Below are the code and all the weights of a small trained network. Each question names an input and a class and asks about switching units off, where a switched-off unit gives its printed mean instead of its output.

import numpy as np


def w(rows, s, z=0):
    codes = np.array(rows[::2]) - 128.0
    scale = np.full(codes.shape[1], s)
    scale[-1] = z or s
    return codes * scale


def norm(h):
    return h / np.sqrt((h * h).mean(-1, keepdims=True) + 1e-5)


def f(y):
    return y / 2 * (1 + np.tanh(0.7978845608 * (y + 0.044715 * y**3)))


def log_softmax(a):
    a = a - a.max(-1, keepdims=True)
    return a - np.log(np.exp(a).sum(-1, keepdims=True))


def net(x, mask):
    res = np.array(x, float).reshape(1, 7) / 4 @ E
    u = 0
    for l in range(4):
        y = f(norm(res) @ A[l][:, :-1].T + A[l][:, -1])
        res = res + np.where(mask[u : u + 4], y, B[l][:, -1]) @ B[l][:, :-1]
        u += 4
    return log_softmax(norm(res)[-1] @ U[:, :-1].T + U[:, -1])


A, B = {}, {}
E = w([
[129,134,130,125,131,127,129,132,124,130,133,130],'x0',
[121,140,162,254,62,108,98,105,113,156,165,157],'x1',
[230,144,119,152,152,191,63,107,143,95,125,79],'x2',
[129,105,158,120,140,115,123,129,133,123,145,120],'x3',
[128,141,128,146,123,137,128,160,152,122,127,124],'x4',
[80,154,148,51,51,168,109,148,105,107,134,80],'x5',
[130,118,128,127,122,166,147,137,135,130,168,137],'x6',
],0.0072)
A[0] = w([
[121,121,79,104,200,60,209,150,174,196,132,163,130],'0.n0',
[176,114,86,233,114,55,144,65,164,150,171,101,67],'0.n1',
[63,107,136,72,155,140,253,157,100,71,91,156,118],'0.n2',
[130,104,118,204,162,59,167,139,117,161,145,209,3],'0.n3',
],0.0048,0.0018)
B[0] = w([
[200,56,164,163,82,175,135,68,239,198,2,108,254],'0.n0',
[165,200,83,85,147,124,72,182,156,254,211,149,234],'0.n1',
[124,154,131,103,53,20,146,98,167,189,78,34,250],'0.n2',
[2,207,149,100,100,185,109,87,181,141,181,109,240],'0.n3',
],0.0055,0.0035)
A[1] = w([
[204,97,87,126,254,122,182,131,139,100,87,154,64],'1.n0',
[120,168,195,156,41,123,105,123,50,98,149,133,1],'1.n1',
[134,157,155,108,128,201,48,111,133,110,128,99,126],'1.n2',
[91,99,87,78,113,139,115,144,112,68,115,77,245],'1.n3',
],0.0069,0.002)
B[1] = w([
[161,74,94,255,189,103,255,219,118,235,170,174,227],'1.n0',
[126,52,156,198,71,155,158,149,109,134,29,136,213],'1.n1',
[203,123,110,99,216,155,181,37,143,136,48,162,253],'1.n2',
[128,213,131,123,187,86,125,159,114,59,206,78,254],'1.n3',
],0.0071,0.0035)
A[2] = w([
[1,126,144,164,108,129,134,121,104,138,134,204,89],'2.n0',
[65,67,124,146,85,160,114,149,63,109,112,145,3],'2.n1',
[97,110,113,115,49,85,198,196,44,97,86,127,123],'2.n2',
[179,181,95,147,161,105,75,95,134,122,183,136,17],'2.n3',
],0.0063,0.0012)
B[2] = w([
[70,117,104,169,222,133,1,171,142,65,109,145,253],'2.n0',
[158,37,115,208,195,136,130,158,179,35,55,82,146],'2.n1',
[156,105,109,146,42,108,97,140,174,101,169,51,235],'2.n2',
[115,32,72,129,131,171,88,172,78,112,128,28,218],'2.n3',
],0.0085,0.0028)
A[3] = w([
[19,115,70,78,253,110,107,171,194,161,99,201,247],'3.n0',
[152,117,125,197,178,127,85,150,126,190,181,139,109],'3.n1',
[187,153,161,192,57,173,67,99,64,130,87,145,34],'3.n2',
[214,73,182,147,106,113,214,64,205,194,19,141,145],'3.n3',
],0.0055,0.0012)
B[3] = w([
[84,195,161,140,134,171,174,61,101,20,188,224,216],'3.n0',
[82,81,50,45,121,45,122,123,57,153,119,77,206],'3.n1',
[107,54,180,68,103,218,161,87,201,194,68,186,163],'3.n2',
[138,132,233,122,87,190,147,150,134,119,103,255,253],'3.n3',
],0.009,0.006)
U = w([
[135,114,239,106,68,202,172,80,200,132,40,219,254],'0',
[195,104,104,157,194,124,225,180,59,177,173,203,74],'1',
[9,182,95,149,176,80,67,69,115,98,210,192,127],'2',
[165,40,34,116,140,140,35,103,74,234,146,60,91],'3',
[105,187,154,44,38,3,163,166,167,124,167,44,154],'4',
[213,192,119,71,207,170,140,108,55,37,126,52,66],'5',
[92,44,141,217,79,105,52,186,161,64,73,58,65],'6',
],0.011,0.0021)

Each question gives the input, the list of numbers given to net, and the class t.
The units are the neurons (one row each of A and B). Each row of codes is followed by its name. A weight is (code - 128) times the scale printed after its matrix; where a second scale follows, it is the last column's (A, B and U).
mask holds one flag per neuron, layer by layer. A switched-off neuron (its flag False) gives its mean, the last column of its row in B, instead of its output. The means were averaged over made-up inputs and are rounded, as every weight is.
A unit's drop is (log p(t) with every unit on - log p(t) with that unit switched off) / (log p(t) with every unit on - log p(t) with every unit switched off).
The circuit of an input: a set's keep is (log p(t) with only the set's units on - log p(t) with every unit switched off) / (log p(t) with every unit on - log p(t) with every unit switched off). Starting from the 12 units with the biggest drops (on a tie, the unit counted first), units are removed one at a time, each time the one whose removal leaves the highest keep (on an exact tie, the one counted first), for as long as the keep stays at least 0.8.
units of the circuit, in order: the units of the circuit, biggest drop first
k most important neurons: the k neurons with the biggest drops, biggest first
top k neurons in layer l: the k neurons of layer l with the biggest drops, biggest first
drop when u is switched off: that unit's drop, to one decimal
input [-1,-4,3,-8,4,-1,6], class 1: most important neuron : 1.n0
input [1,-1,8,1,-2,-1,6], class 1: units of the circuit, in order : 1.n0, 0.n3
input [1,2,7,-8,1,-7,-2], class 3: 2 most important neurons : 0.n1, 2.n3
input [1,1,6,0,-7,-5,-5], class 3: top 2 neurons in layer 0 : 0.n1, 0.n0
input [6,0,3,3,5,1,5], class 5: 2 most important neurons : 0.n0, 1.n1
input [-4,7,-1,-5,-6,-7,0], class 2: top 2 neurons in layer 2 : 2.n0, 2.n2
input [-3,7,0,0,6,-6,-6], class 2: units of the circuit, in order : 0.n3, 0.n0
input [-6,0,5,8,-2,6,6], class 5: units of the circuit, in order : 1.n3, 0.n0
input [3,3,0,0,-7,8,-3], class 6: 2 most important neurons : 1.n1, 0.n0
input [3,-7,-1,3,4,-8,-1], class 0: 2 most important neurons : 0.n0, 3.n3
input [-4,5,-1,-3,2,-7,-6], class 2: 2 most important neurons : 0.n3, 3.n0
input [-2,6,4,-8,4,0,2], class 3: top 3 neurons in layer 3 : 3.n3, 3.n1, 3.n0
input [-5,-6,-1,0,-7,-8,3], class 0: 4 most important neurons : 0.n0, 3.n3, 0.n2, 1.n3
input [4,-4,1,1,7,1,-6], class 5: units of the circuit, in order : 1.n3
input [-2,5,-1,1,-6,0,6], class 2: 2 most important neurons : 2.n0, 0.n1
input [8,-5,0,-4,-5,1,-8], class 4: top 2 neurons in layer 0 : 0.n2, 0.n3
input [-7,7,-8,-8,-1,3,-8], class 6: 2 most important neurons : 1.n1, 2.n2
input [7,0,3,4,3,4,-2], class 5: 2 most important neurons : 1.n3, 0.n0
input [-8,-7,-2,6,-1,4,-2], class 4: drop when 0.n2 is switched off : 0.2
input [4,2,-5,-3,7,8,8], class 6: drop when 1.n1 is switched off : 0.1
input [1,6,-2,-2,-5,4,3], class 6: drop when 0.n0 is switched off : 0.0
input [-5,-8,8,7,-4,-7,-8], class 1: drop when 1.n0 is switched off : 0.7
input [-1,2,8,8,6,-8,-8], class 3: top neuron in layer 3 : 3.n1
